Here is a tiny trained network, its code and every weight. The questions are about switching its units off for an input and a class, where a switched-off unit gives its printed mean instead of its output.

import numpy as np


def w(rows, s, z=0):
    codes = np.array(rows[::2]) - 128.0
    scale = np.full(codes.shape[1], s)
    scale[-1] = z or s
    return codes * scale


def f(y):
    return np.maximum(y, 0)


def log_softmax(a):
    a = a - a.max(-1, keepdims=True)
    return a - np.log(np.exp(a).sum(-1, keepdims=True))


def net(x, mask):
    res = np.array(x, float).reshape(1, 3) / 4 @ E
    y = f(res @ A[0][:, :-1].T + A[0][:, -1])
    res = res + np.where(mask, y, B[0][:, -1]) @ B[0][:, :-1]
    return log_softmax(res[-1] @ U[:, :-1].T + U[:, -1])


A, B = {}, {}
E = w([
[122,69,254,194,242,152],'x0',
[151,95,99,142,17,187],'x1',
[50,200,18,166,78,101],'x2',
],0.0085)
A[0] = w([
[208,139,118,247,85,150,251],'neuron 0',
[138,207,106,139,104,139,1],'neuron 1',
[133,124,135,116,196,150,102],'neuron 2',
[104,162,91,184,73,159,84],'neuron 3',
[191,72,118,145,133,140,123],'neuron 4',
[215,78,147,53,88,147,194],'neuron 5',
],0.011,0.0028)
B[0] = w([
[98,1,38,1,123,127,221],'neuron 0',
[102,126,128,153,202,189,178],'neuron 1',
[77,117,114,201,185,31,193],'neuron 2',
[83,1,54,181,206,122,216],'neuron 3',
[84,89,119,163,64,53,191],'neuron 4',
[120,77,204,60,94,17,254],'neuron 5',
],0.0078)
U = w([
[128,176,64,102,130,55,96],'0',
[129,106,181,69,24,82,3],'1',
[32,74,84,122,93,130,179],'2',
[74,137,248,173,174,42,162],'3',
[122,255,18,94,182,131,92],'4',
],0.0076,0.0024)

Each question gives the input, the list of numbers given to net, and the class t.
The units are the neurons (one row each of A and B). Each row of codes is followed by its name. A weight is (code - 128) times the scale printed after its matrix; where a second scale follows, it is the last column's (A, B and U).
mask holds one flag per neuron, in row order. A switched-off neuron (its flag False) gives its mean, the last column of its row in B, instead of its output. The means were averaged over made-up inputs and are rounded, as every weight is.
A unit's drop is (log p(t) with every unit on - log p(t) with that unit switched off) / (log p(t) with every unit on - log p(t) with every unit switched off).
The circuit of an input: a set's keep is (log p(t) with only the set's units on - log p(t) with every unit switched off) / (log p(t) with every unit on - log p(t) with every unit switched off). Starting from all 6 units, units are removed one at a time, each time the one whose removal leaves the highest keep (on an exact tie, the one counted first), for as long as the keep stays at least 0.8.
circuit, biggest first: the units of the circuit, biggest drop first
top k neurons: the k neurons with the biggest drops, biggest first
drop when u is switched off: that unit's drop, to one decimal
input [0,-5,2], class 4: circuit, biggest first	(neuron 5; neuron 4)
input [2,3,-3], class 1: top neuron	(neuron 3)
input [-5,-5,6], class 4: circuit, biggest first	(neuron 5; neuron 1)
input [5,8,-6], class 1: top 3 neurons	(neuron 5; neuron 0; neuron 3)
input [5,8,-3], class 1: top 2 neurons	(neuron 5; neuron 3)
input [5,6,-6], class 1: top 2 neurons	(neuron 0; neuron 5)
input [-2,-8,1], class 4: top 2 neurons	(neuron 5; neuron 4)
input [-1,-8,0], class 4: drop when neuron 4 is switched off	0.3
input [-7,-7,3], class 4: drop when neuron 5 is switched off	0.3
input [-6,-6,4], class 4: drop when neuron 1 is switched off	0.1
